Each row is shifted at random along 3 fixed directions that mean nothing.
Known rows, with every way that one mark hangs from another:
D(B R(L) S(Q) X(W) Y): -181  -72  -98  70  290  -66  30  -376  287  -94  23  436  -110  -120  -88  38  -91  218  111  -252  -43  -196  -197  86  -87  206  187  98  -71  88  38  245  316  -21  49  295  -157  -62  84  -127  159  353  -185  66  157  -83  -134  -54  -30  33  132
P(A(R(D)) B Z): -117  -138  248  -503  -147  335  362  145  307  442  21  164  551  -99  24  -356  169  -40  91  155  -374  344  354  -22  -117  40  40  -189  121  314  -238  -317  21  -541  -21  322  24  317  144  -92  -390  -317  -159  138  71  -133  -324  -212  -101  -222  -217
K(F(Q V(G H(R)) X(W))): -175  74  13  -55  87  -23  268  -174  227  -32  -170  2  -152  -112  166  -139  185  173  37  -82  213  -93  -77  -158  -39  302  240  -17  -133  -10  102  -138  -56  -124  448  -145  -62  -85  115  -241  158  -38  -32  -45  224  122  214  283  -246  200  187
L(D(B S(W) Y)): -293  -165  -33  61  284  -91  79  -486  126  83  -105  111  -209  -122  71  24  -23  320  112  -196  183  -118  -112  -209  -37  175  214  142  -96  -58  -30  61  -61  96  222  196  -223  -204  -16  -185  338  210  -2  8  189  160  117  30  -24  45  222
H(F K V): -73  194  36  -143  -78  136  173  -214  303  271  -85  -372  -257  -25  122  -85  287  188  -12  -21  186  -20  148  -349  -132  165  247  -16  43  214  -118  -324  -253  -80  520  53  -41  -202  45  -289  220  44  51  -103  120  237  277  -3  -164  -170  264
G(F(Q(S(W)) X) V): -36  -255  155  -267  -51  235  365  -92  203  95  77  613  331  -239  133  -171  88  -65  166  -29  -335  173  -39  -90  -62  152  222  -283  -22  28  -76  16  -8  -341  -211  217  -2  148  218  -131  79  -273  -257  196  -4  -9  -425  217  -182  77  124
A(P(Z(B G)) R(L)): 5  21  186  -132  -281  -9  -7  -207  348  277  47  11  211  -161  -100  -278  172  60  55  -52  -74  333  202  -71  -95  -119  40  3  -79  441  -213  -187  438  -467  -61  37  -1  177  -82  -112  -205  -75  213  -19  214  3  -116  130  -160  -192  -24
K(F H(R) V(G)): -110  -85  265  104  -104  29  -34  -220  153  -199  -54  150  153  -277  -24  -224  -97  197  -33  -135  -48  87  -92  -99  -189  65  177  -125  -141  86  -191  105  164  -164  -192  92  -53  32  220  -13  69  62  -178  67  257  -83  -38  414  -151  264  185
L(D(S X Y)): -116  -100  -27  376  20  -233  -1  -647  186  -100  -39  -22  -351  -172  -116  -5  -42  288  151  -309  210  -207  -105  -123  -15  284  161  71  -281  -126  29  110  127  142  241  -157  -30  -78  -72  -396  222  545  227  -137  244  217  338  306  -89  87  393
F(Q(S) V X(W)): -210  -231  -45  -55  194  133  339  -70  128  264  -83  120  -32  -80  302  30  16  77  7  -231  -12  42  -134  -78  -32  244  265  6  14  -96  45  -76  -184  -84  281  156  -199  -75  152  -204  326  -96  -210  184  127  289  -100  21  -70  97  280
Z(B G L(D(R S X Y))): -325  -74  -215  74  109  -103  -8  -483  249  177  -180  -82  -131  -48  -103  130  55  346  83  -111  252  84  56  -61  -75  218  220  93  -158  237  -20  -72  72  -128  314  309  -136  -222  128  -438  240  203  64  -82  132  39  174  -55  -20  -33  133
K(H(R(L) V)): -234  136  45  178  22  -160  42  -273  295  101  -134  -425  -264  -40  -60  -207  176  229  -27  -207  227  -17  -30  -195  -124  148  282  99  -99  124  -157  -110  -3  -4  329  -58  0  -213  -1  -166  247  277  118  -149  350  179  427  61  -182  -102  275
P(A(R) B Z): -253  -217  171  94  154  250  105  -24  50  410  -43  -120  169  -97  145  26  -96  229  -21  -201  -68  157  0  -43  -159  -60  155  33  111  53  -82  -56  -2  -271  -7  398  -272  -42  248  -37  17  14  -191  258  166  129  -39  -166  44  196  157
A(P R(D(B S X) L)): 11  -141  154  240  13  -124  49  -453  258  -42  141  282  60  -166  -209  -148  -3  127  227  -261  -136  -107  -31  16  36  2  112  116  -198  28  -76  232  447  -150  -119  -101  17  104  -142  -209  16  316  189  -26  209  36  -49  331  -178  -34  127
R(D(S) L): -247  -111  106  -54  92  1  199  -93  286  269  -47  -270  -163  55  -10  -51  71  179  -43  -169  -20  62  30  -230  -19  65  194  48  3  -87  -182  -127  -51  -134  310  189  -131  -145  4  -293  157  -4  -103  73  143  237  95  -194  -59  -205  83
Z(B G(F(X))): -196  -58  -6  -9  -40  21  149  -222  159  245  -140  -151  -87  -59  145  54  186  274  21  -98  225  226  39  -296  -46  26  212  -8  -92  79  58  -317  -113  -192  274  180  -200  -226  153  -299  210  -194  19  2  59  289  179  58  -128  73  140
L(D(B R S(Q) X(W) Y)): -64  -29  -135  -229  69  -102  193  -492  349  -133  -12  543  11  -182  -106  -198  82  92  258  -65  -11  -159  12  19  -8  388  136  1  -162  214  16  65  199  -45  156  86  46  137  -87  -207  -46  245  55  -116  135  -175  -140  128  -148  -170  27
V(G(F(Q)) K(H(R)) X(W)): 71  323  54  -133  -141  -222  227  -235  434  -125  -104  67  -218  -169  -33  -451  255  -46  196  54  180  -172  29  -266  -20  206  125  -83  -121  245  31  -211  217  -130  276  -345  177  15  -211  -203  -56  54  169  -202  256  -1  280  499  -358  -32  63
P(A(R(D)) B Z(G(F))): -53  -81  209  51  -194  42  96  -260  178  91  -8  -20  176  -189  -110  -168  75  182  118  -92  58  168  114  -129  -74  -118  56  -25  -150  122  -81  -140  207  -301  -40  10  -38  104  34  -208  -264  20  194  -4  169  129  121  299  -206  159  109
A(R(D X)): -262  -209  200  560  122  -140  87  -317  -32  178  -40  -334  -196  -129  -40  29  -161  292  10  -342  148  -1  -174  -201  -47  -222  224  161  -91  -177  8  47  159  -7  33  -96  -195  -178  49  -140  220  150  13  71  244  353  304  207  -65  170  353
H(F(Q) R): 3  51  226  -15  -166  31  68  -290  188  -29  -1  -92  -258  -201  26  -176  116  168  -48  -112  90  18  -24  -134  -150  42  161  28  -113  9  -90  -46  106  -21  217  -116  -22  -36  -19  -229  2  149  97  -59  137  180  195  304  -118  76  337
Z(L(D(R X Y))): -291  -28  -124  -115  77  -45  205  -286  337  273  -128  -173  -119  27  -92  -14  173  199  93  -21  50  53  202  -102  -49  383  277  -74  -98  208  -80  -237  -92  -145  504  219  -34  -143  198  -417  182  88  17  -109  159  58  162  -213  -69  -233  75
H(K(F(Q)) R V): 146  -24  425  -309  -235  330  106  -51  237  -38  109  574  371  -397  59  -243  -9  -2  -45  122  -456  140  82  73  -302  36  57  -224  55  294  -284  35  197  -226  -356  199  79  301  195  -55  -147  -104  -331  179  39  -216  -475  342  -41  141  147
D(B R(L) S(Q W) X Y): -217  32  -156  294  275  -194  8  -566  251  -63  3  191  -293  -88  -146  36  33  298  175  -301  201  -223  -230  -6  -39  156  265  169  -125  29  107  268  252  48  213  195  -162  -225  -19  -216  324  508  -8  -67  216  82  192  11  -63  28  242
D(B R(L) S(Q W) Y(X)): -98  -11  125  -162  12  -86  57  -339  371  -141  154  747  225  -282  -170  -306  66  56  176  -26  -304  61  -40  83  -135  99  77  -134  -141  299  -101  161  506  -200  -241  148  79  266  -38  -50  -159  136  -143  13  166  -298  -328  66  -103  -113  -54
G(F(Q V(H(K R)) X)): -127  37  110  -10  92  131  294  -169  239  136  -85  39  -80  -144  184  -57  175  119  72  23  80  -77  -12  -96  -94  254  235  -69  -45  43  32  -122  -120  -169  280  -15  43  -98  226  -325  248  0  -112  46  106  101  159  254  -138  242  303
L(D(B R S(Q) X(W))): -13  74  -148  -539  -47  -60  390  -304  461  24  -21  426  117  -64  -63  -370  329  -30  287  30  -73  -12  179  -120  76  421  147  -60  -85  312  -39  -173  38  -157  315  84  136  185  -224  -219  -162  -13  126  -165  86  -149  -170  -23  -257  -476  -171
A(P(B) R(D(S) L X(W))): -230  -97  28  180  201  -163  157  -156  173  389  -19  -230  -161  18  -67  -63  81  135  109  -273  64  -75  -34  -199  70  -126  231  240  32  -28  1  -43  117  -128  155  15  -151  -177  -125  -130  169  19  20  77  266  246  132  -28  -143  -186  4
L(D(B Y(S))): -412  -250  3  -280  237  179  251  -109  193  350  -169  -48  -45  -34  179  -6  -27  173  -31  8  4  52  80  -185  -141  299  186  -39  93  43  -133  -225  -273  -153  341  440  -218  -59  240  -236  227  -172  -232  123  51  17  -82  -319  88  -106  17
L(D(X Y)): -123  -141  110  -22  -64  -38  151  -335  245  55  -7  171  25  -191  -61  -119  26  158  123  -71  -105  55  84  -99  -70  279  126  -134  -158  68  -90  -96  55  -90  117  34  5  101  106  -284  43  120  -2  -43  152  35  -4  93  -85  -51  141
L(D(R X(W))): -288  -191  -44  -1  225  -33  245  -184  122  179  -133  -89  -116  -2  89  8  -3  232  82  -216  11  13  -34  -224  -29  224  282  62  -40  7  -15  -103  -132  32  265  206  -185  -176  101  -150  197  -19  -44  61  152  185  23  -120  -118  -80  122
Y(S(Q) X(W)): -196  -168  177  209  53  -206  65  -243  29  -31  1  66  -171  -220  45  -91  -154  117  -14  -308  -41  97  -284  -286  -83  24  108  -32  -85  14  -37  55  233  59  -84  38  -174  30  -134  31  2  -38  -40  161  266  102  -44  103  -76  61  182
K(F(X(W)) V(G H(R(L)))): -107  39  244  -85  -27  -56  62  -83  306  -227  -28  357  172  -211  -40  -363  83  163  57  -47  -235  66  -14  -159  -166  172  134  -167  -153  163  -149  -51  257  -195  -125  -36  36  150  113  -34  -87  -69  -153  22  291  -145  -108  275  -281  115  -27
Z(G(F(V)) L): -287  -76  -25  94  74  -42  107  -267  186  252  -162  -346  -187  -18  79  227  119  343  -55  -201  279  207  -13  -301  -8  96  304  -11  -167  19  -68  -227  -143  -154  451  178  -233  -339  237  -384  350  -84  29  17  158  347  267  16  -121  106  294
F(Q V X): 24  -57  158  41  -138  -18  244  -294  231  26  30  293  45  -253  124  -141  136  76  66  -136  -28  52  -17  -8  -23  245  115  -109  -208  -34  40  -81  106  -95  187  -193  40  149  12  -309  74  115  58  -17  201  240  46  386  -128  144  340
V(G(F(Q(S(W)))) H K): 74  -45  279  -99  -102  11  127  -178  291  -143  82  487  48  -296  18  -295  -42  -43  152  27  -100  5  -162  -217  -58  -7  80  -152  -58  102  -124  169  375  -329  -201  -56  37  126  -138  -82  -39  -58  -150  133  137  -119  -164  466  -241  167  72
Z(G(F V(H(R))) L): -200  83  15  -115  -116  -73  128  -289  375  104  -146  -231  -77  -43  -104  -147  261  188  83  10  212  160  126  -297  -34  172  266  -101  -193  272  -157  -235  75  -343  321  9  68  -152  122  -308  68  -67  149  -140  174  -23  227  158  -311  -74  122
P(A(R) B Z(G(F) L)): -136  -124  218  0  -51  124  -22  -138  163  195  2  85  287  -187  -53  10  5  231  17  -111  -119  313  78  -78  -141  -112  83  -100  -66  245  -169  -100  229  -374  -164  334  -154  36  223  -140  -173  -75  -27  172  159  19  -90  47  -77  229  73
V(G K(H(F(Q))) X): -52  140  205  -367  -54  182  316  109  388  179  -40  77  124  -138  122  -245  151  -46  31  188  -108  73  87  -180  -81  154  105  -282  121  209  -92  -236  -20  -454  196  131  21  66  186  -199  9  -277  -330  89  59  -118  -92  39  -128  -22  -84
K(H V(X)): -328  -149  50  -2  187  102  258  24  166  371  -142  -192  130  -31  148  -50  -21  151  -10  -120  -49  185  -34  -169  -58  175  300  -163  83  51  -112  -145  -232  -287  153  356  -182  -163  389  -78  340  -179  -399  172  197  20  -42  -219  -38  -18  67
K(F(Q) H V(G X(W))): -91  -15  133  91  79  -93  113  -137  147  -114  -88  154  7  -213  65  -90  -92  132  -5  -207  41  -47  -227  -154  -27  150  198  -146  -74  -33  5  56  74  -123  25  52  -178  -73  181  -25  185  -55  -271  121  320  27  -8  313  -160  263  135
L(D(B R(X))): -220  -295  237  221  214  0  81  -249  42  11  35  385  179  -265  37  -22  -224  288  77  -200  -159  51  -135  -33  -116  -47  128  45  -82  -59  -28  131  184  -22  -304  175  -156  29  136  -47  86  97  -191  172  125  54  -127  168  -7  246  180
K(H(F(Q) R V(X(W)))): -213  10  95  -288  154  178  275  35  192  154  -139  13  67  -148  152  -177  94  105  -22  12  -111  106  -55  -111  -178  167  267  -116  107  193  -127  -126  -177  -202  113  208  -79  -76  322  -9  106  -218  -310  91  105  -134  -126  -92  -132  2  71
R(D(Y) X(W)): -328  -138  10  258  202  -174  153  -256  99  219  -103  -246  -308  -41  5  46  -80  253  7  -253  163  -70  -108  -245  -33  15  220  125  -44  -95  70  -120  15  62  278  21  -231  -248  78  -173  261  83  -103  35  239  310  232  -27  -72  9  221
Y(S(W(X))): -33  85  89  -455  -327  -75  347  -126  400  189  61  181  95  -94  -42  -594  428  -106  157  63  -252  294  253  -344  -21  258  72  -242  -48  367  -164  -384  60  -262  219  -89  204  309  -254  -221  -209  -166  166  -145  121  0  -102  -72  -242  -522  -137
F(Q(S(W)) V(G) X): -86  -279  201  -125  -9  187  277  -97  164  9  63  688  392  -325  186  -207  -14  20  98  -85  -291  227  -110  11  -113  106  108  -180  -55  46  -79  72  113  -270  -208  129  -54  249  94  -125  43  -165  -262  203  60  42  -384  294  -127  226  170
F(Q(S) V(G) X): -73  -187  99  -275  -96  269  374  -5  310  159  9  413  309  -203  198  -216  101  -40  52  -14  -187  182  62  37  -90  250  118  -210  -21  72  -69  -147  -29  -378  125  97  17  255  146  -308  22  -174  -226  111  11  67  -249  176  -120  66  135
D(R(L X) Y): -178  37  64  -156  -103  15  159  -85  452  244  44  72  49  -52  -125  -268  180  43  26  11  -202  102  216  21  -161  153  163  -133  -46  230  -93  -234  233  -299  198  64  91  135  176  -284  -55  64  -160  -51  143  -37  -50  -157  -81  -290  -27

Rows:
-21  102  166  -11  -178  -178  43  -366  285  140  1  -33  86  -168  -156  -298  233  150  167  -89  30  128  220  -156  -19  136  49  -16  -195  268  -152  -208  212  -140  144  -115  76  140  -241  -230  -267  212  408  -137  392  117  277  197  -192  -94  87
P(A(R) B Z(L(D)))
-103  -29  24  -495  -137  84  265  -205  410  62  74  650  268  -189  -49  -519  242  -52  195  157  -342  153  228  -33  -155  304  62  -212  -43  462  -112  -175  234  -314  19  126  173  379  1  -162  -201  -20  -32  -88  32  -281  -348  -61  -131  -317  -143
D(B R Y(S(W(X))))
-198  -12  23  -138  44  13  75  -254  356  56  -3  187  -98  -111  -69  -163  30  87  1  -40  -11  -28  -1  24  -173  212  143  -14  -31  191  -98  1  247  -189  204  246  -60  81  58  -202  15  142  -115  8  156  -110  -60  -96  12  -134  51
D(B R(L) Y(S(Q)))
-185  -31  113  -20  -131  -164  107  -237  279  144  -26  -10  123  -131  -152  -170  133  170  52  -61  -60  285  156  -163  -52  39  124  -78  -162  252  -143  -234  198  -188  74  38  38  60  -4  -296  -74  -63  72  -55  187  89  35  84  -146  -150  20
Z(G L(D(R(X))))
-270  -283  266  -242  133  458  171  126  111  208  -60  127  276  -188  229  65  -140  271  -144  -21  -248  282  -30  -162  -270  -24  187  -182  145  91  -260  -88  -176  -369  -84  521  -276  -30  484  -51  88  -346  -518  296  -83  -56  -349  -184  0  194  109
H(F V(G))
-44  157  83  15  -10  146  253  -163  261  122  -98  -90  -188  -164  187  -37  146  174  14  -14  194  -124  -11  -220  -133  149  174  -81  28  56  55  -208  -118  -176  396  -20  -74  -112  107  -352  221  37  -85  -34  91  251  261  274  -129  207  314
H(F(Q X) V(G K))
-243  -117  94  -99  127  -34  105  -264  285  122  5  384  191  -190  -95  -95  -1  199  100  17  -184  93  121  21  -117  161  129  -79  -96  228  -95  -86  196  -166  -25  221  -22  68  182  -214  20  54  -151  20  148  -114  -120  -30  -16  -35  10
Z(L(D(B R(X) Y)))
-118  -160  110  -122  13  -59  -53  -475  284  -140  -15  444  74  -263  -117  30  -35  273  82  -48  -39  74  26  -96  -75  152  65  -85  -250  138  -186  19  227  -135  -67  195  -58  35  106  -324  23  84  23  8  97  -74  -118  246  -69  142  115
Z(G(F) L(D(B S Y)))
-59  -46  63  -197  -133  94  213  -133  257  482  -29  -210  9  -30  68  -193  250  13  89  -38  71  118  220  -153  16  50  225  42  27  214  -97  -240  -1  -348  347  58  -53  -19  -31  -158  53  -130  97  -9  168  121  25  12  -143  -280  6
A(P(B) R)
-324  -255  172  -24  244  68  131  -52  161  265  -58  -123  -54  -30  87  78  -87  256  -82  -215  -137  109  -60  -207  -79  85  200  16  34  -144  -234  -36  -133  -91  96  367  -228  -131  144  -213  229  -68  -257  229  128  180  -71  -246  56  -32  107
R(L(D(S)))
-50  69  95  22  -58  -162  228  -282  287  -62  -27  162  -122  -192  -58  -278  144  42  164  -101  84  -105  -89  -197  -9  146  210  -65  -170  52  58  -40  233  -156  71  -290  130  11  -19  -136  -23  66  64  -80  230  -18  141  406  -333  44  192
G(F(Q) V(H(R(X(W)))))
-115  -77  263  67  93  20  40  -141  101  -246  -58  347  124  -352  53  -217  -162  179  4  -135  -112  35  -243  -66  -199  38  141  -109  -70  83  -106  151  193  -108  -276  49  -90  41  212  68  19  -14  -269  132  220  -136  -124  399  -160  386  204
K(H(F(Q) R) V(G X(W)))
-194  -177  103  92  163  219  181  -154  37  49  -45  152  -16  -222  203  16  -39  236  0  -198  19  64  -241  -164  -174  6  249  -39  50  -59  -29  79  -144  -130  19  227  -247  -138  201  -141  289  -58  -255  162  38  207  -27  157  -101  319  334
H(F(Q(S(W)) X) V(G))
-11  117  100  -167  -287  -143  35  -327  384  57  1  118  215  -169  -191  -321  263  146  151  -9  6  242  289  -82  -51  171  -8  -65  -227  392  -146  -258  268  -213  112  4  120  200  -201  -306  -374  166  353  -155  295  43  132  203  -220  -104  -8
P(A B Z(G L(D(R))))
-151  -279  143  16  64  -32  86  -407  147  -66  46  521  152  -281  -60  -109  -92  182  176  -133  -276  76  -78  -72  -95  189  111  -113  -149  37  -134  176  169  -47  -226  173  -41  133  77  -151  61  142  -115  94  122  -82  -271  117  -53  45  121
L(D(S(W) X Y))
-215  -41  287  -44  120  258  109  -29  174  32  -46  60  62  -168  160  -125  14  237  -8  54  -117  53  -6  -196  -248  46  125  -76  74  172  -127  -93  -11  -224  -22  207  -64  -49  257  -124  78  -107  -275  157  16  -53  -36  92  -108  277  140
V(G H(F(X) K R))
-326  -102  91  -423  -11  92  415  104  214  433  -44  -36  153  -39  119  -258  206  -66  13  43  -233  405  67  -334  -77  123  193  -261  161  258  -161  -315  -158  -338  177  400  -94  86  58  -52  -25  -553  -282  162  61  -68  -280  -443  -64  -404  -209
Y(S(Q W) X)
-119  -62  31  -81  -68  -38  241  -174  215  227  54  42  -32  -73  20  -297  197  74  134  -173  -91  201  21  -294  3  82  209  -53  -12  145  -96  -144  -25  -154  134  39  -30  10  -128  -170  125  7  15  -18  124  202  16  -37  -181  -235  106
Q(S(W(X)))
